Below are the code and all the weights of a small trained network. Each question names an input and a target symbol and asks about switching units off, where a switched-off unit gives its printed mean instead of its output.

import numpy as np


def w(rows, s, z=0):
    codes = np.array(rows[::2]) - 128.0
    scale = np.full(codes.shape[1], s)
    scale[-1] = z or s
    return codes * scale


def norm(h):
    return h / np.sqrt((h * h).mean(-1, keepdims=True) + 1e-5)


def f(y):
    return np.maximum(y, 0)


def softmax(a):
    e = np.exp(a - a.max(-1, keepdims=True))
    return e / e.sum(-1, keepdims=True)


def log_softmax(a):
    a = a - a.max(-1, keepdims=True)
    return a - np.log(np.exp(a).sum(-1, keepdims=True))


def net(x, mask):
    ids = ['αβγδεζηθλμστφψω'.index(c) for c in x.split()]
    T = len(ids)
    res = E[ids] + P[:T]
    u = 0
    for l in range(3):
        q, k, v = (norm(res) @ M[l].T for M in (Q, K, V))
        z = softmax(np.where(np.tri(T) > 0, q @ k.T / 2**0.5, -1e9)) @ v
        res = res + np.where(mask[u], z, O[l][:, -1]) @ O[l][:, :-1]
        u += 1
        y = f(norm(res) @ A[l][:, :-1].T + A[l][:, -1])
        res = res + np.where(mask[u : u + 4], y, B[l][:, -1]) @ B[l][:, :-1]
        u += 4
    return log_softmax(norm(res)[-1] @ U[:, :-1].T + U[:, -1])


Q, K, V, O, A, B = {}, {}, {}, {}, {}, {}
E = w([
[88,155,109,93,128,119,105],'α',
[235,76,127,85,97,49,255],'β',
[164,115,178,145,73,93,140],'γ',
[150,137,197,58,127,181,173],'δ',
[138,45,135,118,130,107,131],'ε',
[103,158,169,63,152,131,156],'ζ',
[55,105,59,153,143,153,95],'η',
[142,213,178,73,126,75,134],'θ',
[98,158,100,103,112,126,103],'λ',
[23,74,107,209,193,134,134],'μ',
[163,104,109,177,145,162,190],'σ',
[73,126,140,115,164,97,140],'τ',
[66,106,148,131,165,176,208],'φ',
[163,110,4,150,177,168,173],'ψ',
[156,117,142,202,215,115,103],'ω',
],0.0093)
P = w([
[56,171,152,101,110,34,183],'0',
[255,70,111,142,193,147,124],'1',
[58,177,131,125,100,27,156],'2',
[253,82,104,128,167,142,111],'3',
[66,174,110,135,89,32,144],'4',
[239,91,96,124,140,148,95],'5',
[82,169,104,131,76,35,148],'6',
[239,91,84,123,128,148,87],'7',
[72,172,102,124,76,29,153],'8',
],0.0041)
Q[0] = w([
[130,134,94,91,135,53,239],'0.h0',
[148,110,164,147,232,172,1],'0.h0',
],0.0062)
K[0] = w([
[175,61,122,144,110,97,115],'0.h0',
[89,205,136,92,253,174,132],'0.h0',
],0.0075)
V[0] = w([
[148,89,138,183,2,80,122],'0.h0',
[165,34,120,82,132,40,135],'0.h0',
],0.0028)
O[0] = w([
[155,48,173,114,23,37,40,79],'0.h0',
[161,2,7,121,40,49,121,248],'0.h0',
],0.0037,0.0013)
A[0] = w([
[156,54,68,183,252,23,182,254],'0.n0',
[177,34,155,21,163,163,178,228],'0.n1',
[203,178,18,110,167,184,74,43],'0.n2',
[246,43,8,179,166,129,151,83],'0.n3',
],0.0039,0.0008)
B[0] = w([
[50,199,119,60,102,169,107,254],'0.n0',
[42,143,19,161,159,119,134,231],'0.n1',
[89,119,142,45,116,1,78,184],'0.n2',
[152,125,229,155,86,148,124,247],'0.n3',
],0.0052,0.005)
Q[1] = w([
[195,79,124,121,172,171,78],'1.h0',
[112,41,90,43,2,93,201],'1.h0',
],0.0073)
K[1] = w([
[102,87,65,49,231,43,121],'1.h0',
[143,8,84,94,3,122,157],'1.h0',
],0.0072)
V[1] = w([
[101,109,111,99,185,128,55],'1.h0',
[130,174,168,139,3,241,79],'1.h0',
],0.0036)
O[1] = w([
[67,89,109,79,134,134,48,2],'1.h0',
[113,162,130,254,131,103,94,117],'1.h0',
],0.0064,0.00069)
A[1] = w([
[129,89,97,108,136,53,135,104],'1.n0',
[78,145,103,108,57,101,65,10],'1.n1',
[137,1,107,118,86,130,129,169],'1.n2',
[101,53,82,152,159,187,75,58],'1.n3',
],0.0061,0.0011)
B[1] = w([
[72,57,79,138,115,95,108,214],'1.n0',
[126,111,208,101,144,177,173,253],'1.n1',
[83,179,90,128,83,198,166,215],'1.n2',
[254,151,171,94,140,61,211,207],'1.n3',
],0.0076,0.0022)
Q[2] = w([
[55,170,165,146,104,117,102],'2.h0',
[54,254,126,106,116,86,118],'2.h0',
],0.0068)
K[2] = w([
[91,233,207,186,127,114,41],'2.h0',
[133,227,184,142,202,120,3],'2.h0',
],0.0058)
V[2] = w([
[139,154,141,135,112,167,120],'2.h0',
[138,163,140,178,135,193,3],'2.h0',
],0.0042)
O[2] = w([
[2,97,103,5,70,154,67,122],'2.h0',
[47,179,116,8,55,184,249,1],'2.h0',
],0.0046,0.0044)
A[2] = w([
[123,82,198,203,157,238,129,2],'2.n0',
[179,253,164,221,103,152,109,125],'2.n1',
[44,189,200,168,140,80,178,115],'2.n2',
[189,117,146,93,167,196,82,66],'2.n3',
],0.0053,0.0035)
B[2] = w([
[2,2,133,86,137,96,90,147],'2.n0',
[101,197,55,150,114,162,47,203],'2.n1',
[189,122,123,137,73,159,124,252],'2.n2',
[89,110,87,129,22,193,73,175],'2.n3',
],0.0075,0.004)
U = w([
[80,114,157,74,152,81,90,130],'α',
[179,37,173,207,39,75,169,99],'β',
[148,225,72,236,88,137,131,134],'γ',
[139,59,118,133,170,231,133,213],'δ',
[247,156,198,133,143,178,211,90],'ε',
[63,185,17,93,229,65,128,30],'ζ',
[164,76,243,96,86,168,94,5],'η',
[176,188,150,70,178,48,120,141],'θ',
[120,90,186,66,124,88,73,94],'λ',
[168,85,171,170,219,123,112,225],'μ',
[2,30,93,147,80,136,92,53],'σ',
[43,232,152,36,92,168,194,150],'τ',
[88,96,131,184,210,159,174,156],'φ',
[182,78,28,111,124,46,142,207],'ψ',
[164,183,166,102,173,127,31,160],'ω',
],0.0083,0.0023)

Each question gives the input, a string of symbols that net reads in full, and the target symbol t.
The units are the heads (2 rows each of Q, K, V and O) and the neurons (one row each of A and B). Each row of codes is followed by its name. A weight is (code - 128) times the scale printed after its matrix; where a second scale follows, it is the last column's (O, A, B and U).
mask holds one flag per unit, layer by layer, with each layer's heads first. A switched-off unit (its flag False) gives its mean, the last column of its rows in O or B, instead of its output. The means were averaged over made-up inputs and are rounded, as every weight is.
A unit's drop is (log p(t) with every unit on - log p(t) with that unit switched off) / (log p(t) with every unit on - log p(t) with every unit switched off).
The circuit of an input: a set's keep is (log p(t) with only the set's units on - log p(t) with every unit switched off) / (log p(t) with every unit on - log p(t) with every unit switched off). Starting from the 12 units with the biggest drops (on a tie, the unit counted first), units are removed one at a time, each time the one whose removal leaves the highest keep (on an exact tie, the one counted first), for as long as the keep stays at least 0.8.
circuit, biggest first: the units of the circuit, biggest drop first
unit that matters most: the unit with the biggest drop
top k neurons: the k neurons with the biggest drops, biggest first
k most important neurons of layer l: the k neurons of layer l with the biggest drops, biggest first
input γ σ δ ζ ζ, target γ: top 4 neurons : 0.n0, 0.n3, 0.n2, 2.n1
input δ ζ δ ψ ψ φ μ, target φ: 2 most important neurons of layer 2 : 2.n1, 2.n3
input τ ε θ γ β ω μ, target τ: 2 most important neurons of layer 0 : 0.n0, 0.n3
input ω ψ ψ η ζ δ, target δ: unit that matters most : 2.n3
input δ δ θ δ γ β σ η θ, target γ: circuit, biggest first : 1.h0, 0.n2, 2.n1
input τ δ δ μ, target μ: circuit, biggest first : 1.n3, 0.n0, 0.n1
input ω ψ σ σ σ δ, target δ: circuit, biggest first : 0.n0, 0.n1
input δ δ δ δ α γ σ α φ, target γ: circuit, biggest first : 1.h0, 2.n2
input δ δ α σ ω δ μ, target τ: 3 most important neurons of layer 0 : 0.n0, 0.n1, 0.n2
input ζ λ ζ, target θ: top 3 neurons : 0.n0, 0.n2, 0.n3
input ζ δ ω δ ω, target τ: circuit, biggest first : 0.n0, 2.h0
input φ μ α ε δ ψ ψ, target σ: top 2 neurons : 0.n2, 0.n3
input ψ δ λ, target η: top 4 neurons : 1.n1, 0.n1, 0.n0, 2.n2
input α ψ λ τ ψ ζ, target ζ: circuit, biggest first : 0.n1
input φ θ ψ σ δ δ τ, target γ: 2 most important neurons of layer 0 : 0.n3, 0.n0
input λ ω δ ψ η, target τ: top 3 neurons : 0.n3, 0.n1, 1.n1
input δ δ ψ ω, target ω: top 2 neurons : 0.n0, 1.n3
input ε δ δ ζ α σ δ δ λ, target γ: circuit, biggest first : 1.h0, 0.n2, 0.n0
input τ τ η γ γ ψ δ μ, target μ: 2 most important neurons of layer 0 : 0.n0, 0.n2
input δ ε ε δ σ ψ μ γ η, target β: unit that matters most : 1.n1
input δ δ δ μ ζ δ δ β δ, target ψ: top 3 neurons : 0.n0, 0.n3, 0.n1
input δ τ δ τ α φ δ, target ε: top 4 neurons : 0.n2, 0.n3, 0.n0, 2.n1
input δ σ φ σ, target σ: circuit, biggest first : 0.n3, 2.n0, 1.n3
input δ ω λ, target τ: 2 most important neurons of layer 0 : 0.n3, 0.n2
input η τ τ ζ ψ δ ψ ε, target ε: top 4 neurons : 1.n3, 0.n1, 0.n3, 1.n1
input σ ω δ ψ τ ζ α, target τ: 2 most important neurons of layer 1 : 1.n1, 1.n0
input γ ψ μ γ φ, target β: unit that matters most : 0.h0
